Rows and whether each has a hidden trait (one of two labels; each part has its own)
In the rows, zero is written as 128.
[130 156 128 129 129 139 129 128 134 130 137 129 130 128 128 129 130 128
 129 131 146 151 133 129 129 131 133 186 131 130 136 130 130 255 136 132
 142 135 134 129 160 132 134 128 129 128 129 131 128 130 129 129 128 132
 128 135 143 129 131 128 133 128 130 129 132 134 131 141 130 128 129 128
 131 128 129 136 156 127 131 130 130 140 129 142 137 131 129 129 133 141
 129 129 135 130 133 130 152 128 161 135 135 129 128 129 129 137 135 128
 131 127 128 129] => z204
[131 131 129 125 125 128 128 132 138 129 136 131 130 128 128 129 134 127
 129 126 124 135 128 137 128 127 133 138 134 130 124 129 128 136 128 130
 140 131 127 130 126 129 134 127 136 129 128 132 129 128 147 131 128 137
 236 149 132 134 139 127 132 129 130 128 134 126 129 128 122 128 142 129
 127 145 129 131 130 129 126 133 130 128 255 134 132 128 128 126 130 136
 155 130 127 131 129 128 130 129 126 130 129 129 136 129 129 133 164 124
 122 125 128 134] => z353
[132 165 127 133 129 134 130 129 133 134 139 130 134 128 132 130 130 130
 129 131 139 170 133 127 130 134 133 167 133 132 136 130 132 189 133 131
 148 127 134 127 155 135 139 130 131 128 130 131 128 127 129 127 128 134
 133 137 137 132 129 129 142 127 134 129 137 141 130 141 142 129 130 129
 137 130 128 140 143 126 131 128 132 136 129 133 137 133 130 126 134 132
 133 130 139 128 145 128 152 128 152 134 132 129 129 130 129 132 146 130
 133 127 130 128] => z204
[130 160 129 127 133 136 130 128 135 133 139 130 131 129 126 132 131 128
 130 131 137 161 141 132 128 129 129 176 129 129 136 131 132 175 133 130
 145 139 134 129 149 131 141 128 128 128 129 131 129 133 131 130 128 137
 128 142 134 129 135 129 137 130 131 132 133 140 130 135 128 129 135 128
 132 128 130 144 141 130 130 129 129 133 135 146 134 131 129 133 133 137
 131 128 141 135 140 131 151 129 143 132 133 129 131 128 130 133 147 130
 130 129 127 132] => z353
[127 149 132 125 142 137 129 127 130 134 137 128 128 130 118 134 130 127
 131 133 140 149 152 138 125 122 118 185 131 124 141 132 135 193 135 125
 132 151 136 129 144 126 145 127 124 127 128 128 129 141 131 131 128 138
 122 137 127 126 139 130 134 133 129 138 125 146 129 129 121 131 141 127
 129 125 132 149 134 138 130 125 123 131 128 158 127 131 128 142 132 135
 127 122 146 141 141 134 148 131 137 128 134 129 134 125 129 130 140 135
 132 136 124 135] => z353
[131 161 128 128 128 138 130 128 138 131 140 130 130 128 129 129 131 128
 129 130 139 161 131 128 129 131 136 186 132 130 133 130 130 220 134 133
 150 136 134 130 157 132 135 128 130 129 130 133 129 130 130 131 128 134
 130 143 143 129 134 127 134 129 131 129 135 133 131 139 127 128 129 128
 130 128 129 138 150 126 130 131 131 137 130 144 138 131 129 128 134 143
 130 131 135 132 132 130 151 128 154 137 134 129 127 130 130 139 143 126
 128 125 128 131] => z204
[131 158 129 125 126 139 130 128 141 130 140 130 128 128 127 128 131 127
 129 130 140 152 130 129 128 129 137 192 132 129 131 130 129 253 135 134
 147 140 134 131 158 132 134 127 129 129 129 134 129 131 130 132 128 133
 129 144 146 127 135 126 130 130 129 128 134 129 132 138 120 128 129 128
 127 126 129 136 155 125 129 133 131 138 130 150 139 130 128 128 134 149
 129 131 133 135 126 130 150 128 157 136 135 129 126 130 130 143 142 124
 125 124 128 132] => z204
[131 155 130 123 127 139 129 128 144 130 141 131 127 128 126 129 132 127
 130 129 139 152 131 129 128 128 137 199 132 128 130 131 129 253 135 134
 153 143 134 132 155 132 134 126 129 129 129 134 129 133 131 134 128 134
 131 149 146 127 137 125 128 131 128 129 133 126 132 136 115 127 130 128
 125 125 130 137 155 125 128 134 131 138 133 154 140 130 128 129 135 153
 127 131 132 137 122 131 148 128 152 136 136 129 126 129 130 144 142 123
 122 123 127 134] => z204
[133 168 127 128 125 134 131 129 141 132 143 132 132 127 132 129 132 128
 129 129 134 171 130 127 130 133 139 178 135 133 130 130 130 188 132 134
 155 130 132 130 148 135 137 128 132 129 130 135 128 127 131 130 128 135
 134 149 142 131 134 127 138 128 133 127 140 134 130 138 133 128 129 129
 133 128 129 139 144 123 129 132 134 135 130 142 140 132 130 125 136 142
 133 133 136 131 136 128 148 128 149 136 133 129 127 131 130 138 151 124
 126 123 129 131] => z353

New part:
[106  89 183 127 129 165 115 133 158 138 130 112 216 115  88 111  91 133
 139 148 146 134  10 123 118 137 120 128 110 119  92 219 121 127 145 135
 105 192 143 131  54 184 120 128  76 120 164 125  95  65 122 115 144 139
 237 144 112 136  69  38 169 177 121 126 128  96 115 130 164 146 125 117
 170 205 150  57 116 138 151  44 146 124 126 131 189 185 109 134 150 112
 112 237 161 119  84 109 154 144 130 139 162 147 109 150  91  95 130 127
 116 126 122 169 206 127 128 190 154 145 105 111 146 137 180 132 125 114
 122 151 130 118 134 133 125 150 196] => (64)
[123 156 137 143 137 120 120 137 132 144 136 115   1 115 152 108  80 144
 147 106 139 141  67  99 140 147 140 140 117 113  91 132 147 135 146 115
 127 134 109 125 192 153 147 148 160 144 120 110 108  79 125 132 113 137
 164 121 129 145  91  14 140 110 142 129 122 126 106 138 154 115 119 123
 146 137 115 104 140  97 122 181 115 133  96 124  96  98  91 147 135 148
 125 152 255 121 141 124 165 139 145 125 109 141 134 134 138 131 128 117
 151 122 138 106 138 128 123 159 129 133 131 113 156 129 105 126 118 174
 119 135 150 115 139 117 117 153 148] => (64)
[138 119  86 114 133 102 115 119 121 131 128 109 104 105 153 110 115 146
 141  82 118 131   3 151 124 139 140 133 136 120 141 115 158 141 124 118
 112 165  97 135 111 133 129 112 140 127 115 116 105 111 117 135 118 158
 131 113 121 123 105  41 109 153 149 147 135 123  88 132 128 114 114 128
 107 139 141 130 137 111 119 151 126 123 140 118 107 104 124 160 136 129
 130  84 224 119 151 125 184 139 108 130 103 141 141 123 127 109 143 133
 171 129 120  79 128 119 129 111 115 133 143 112 128 133 153 125 104 146
 130 130 155 110 133 121 122 153  84] => (64)
[ 77 111 255 136 125 118 133 129 129 114 123 132 182 119 134 110 132 120
 132 156 136 141 117 106 132 122 129 140 113 107 137 131 140 114 133 127
 129 147 137 129 171 127 129 114 137 130 123 132 146 126 116 125 129 155
 175 128 123 105 100  34 126 146 147 135 127 137 132 124 185  75 143 140
 126 125 128 142 131 130 119 173 117 123 128 135 116 124 135 126 131 142
 103  74 125 132 117 125 116 156 161 128 119 109 128 111 125 126 131 163
 111 127 138 112 126 129 126  94  93 124 140 115 124 127 110 116 115 145
 109 120  92 102 128 127 138 129  97] => (56)
[170 117   1 112 131 116 134 131 122 119 128 140 112 111 115 110 126 129
 134 140 132 130  84 123 115 153 133 143 113 133 162 107 107 140 120 121
 125 207 113 135 116 145 127 121 174 139 110 116 151 153 117 125 116 137
 202 129 126 129 115  38 116 128 126 153 129 134  80 129 182 126  98 139
 117 168 137 131 129 127 128 147 129 122 139 118 115 119 128 126 130 121
 126  37 172 132 120 127 125 133 129 128 109 143 135 117 151 135 137 155
 159 129 109 118 162 125 132 104 111 128 149 114 128 130 163 137 128 140
 119 126 121 123 129 141 123 149  92] => (64)
[102 141 209 144 132 113 117 138 156 124 121 164 175 127 193 108 125 155
 114 111 122 140 255 126 122 117 107 118 145 140 169 113 186 164 129 127
 146 173 136 123 166 104 123 130 202  99 121 141 180  88 120 130 139 131
 115 132 121 137 178  42 115 136 108 150 136 124 168 133  63 160 140 138
 113 105 119 163 114  35 127 173 129 131 149 135 128  86 111 103 119 102
 117 170 152 122 132 168 155  75  83 119 157 149 120 124 152 127 134 145
  80 126 124 162 113 125 126  98 105 143 132 112  95 134  56 128 119 109
 118 151 122 127 109 139 127  99 189] => (56)
[ 97 154 238 156 132 128 130 142 138 128 135 117   1 115 102 112 106 148
 128 106 153 120  72 128 117 123 146 133 113 122  93 152 129 125 124 111
 138 177 128 128 171 192 132 138 147 121 136 128  94  74 114 119 110 156
  88 103 124 151  85  37 122 134 144 122 112 139 135 132 161  72 113 132
 121 127 120  98 137 140 134 125 120 130  83 143 124 180 138 152 126 126
 114  71 173 124  97  93 167 137 124 121 119 152 135 122 143 161 139 141
 185 124 158 110 142 134 120 150 138 125 134 112 139 130 111  97 125 149
 120 124 138 125 139 132 122 128 186] => (64)
[142 117  68 126 124 133 146 117 139 129 127 144 187 131 130 110 128 103
 114 129 147 127  95  96 143 144 141 124 129 111 136 121  96 111 124 144
 133  38 129 127  91 115 139 133 115 111 122 143 134 144 108 122 121 210
 245 172 110 107 148  24 122 124 135  93 127 119 154 114  70 135 122 128
 121 142 130 121 117 100 122 181 139 127 106 121 162 171 159 135 120 137
 172  90 111 132 104 148 123 116 113 138 125 112 117 128 126 132 123 138
  76 129 148 134 103 123 125 133 124 113 101 115 168 124 155 131 132  85
 137 108 118 149 122 113 133 144 163] => (56)
[118 150 165 127 122 140 126 134  97 121 132 108 145 130 128 111 120 130
 108 121 117 132 140  99 126 144 116 129 113 141 108 155 208 136 108 116
 140 181 137 120 183 167 125 113 161 121 119 140 147 118 121 130 121 107
 100 141 119 148 142  32 127  75 123 140 123 129 125 122 122  68 134 146
 126  60 148 114 140 158 115  85 140 125 115 117 126  58 114 145 120  48
 137 161 108 128 126 116 116 137 183 120 143 123 118 116 108 147 132 149
 100 118 140  87 143 134 128 119 128 143 154 113 130 127  28 133 125 237
 112 153  79 142 123 128 134  99 116] => (64)
[199 115   1 131 124 143 127 130 124 123 128 124  80 133 169 108 147 120
 136 123 118 104  77 165 116 122 128 129 135 126 129 183 113 110 139 142
 128 129 111 124 125 118 124 143 115 144 149 132  95 168 116 128  60  88
 170 129 136 149 104  31 130 135 137 134 145 127 106 133 160 133 103 120
 134 153 135  36 115 168 140 167 136 130 124 127 128 182 127 130 145 145
 117 128 104 120 126 108 124 146  77 122 144 122 135 125 136 148 132 149
 115 130 126 114 148 125 130 151 143 128 128 114 137 125 133 111 124 160
 114 126 150 110 139 109 123 160  73] => (64)
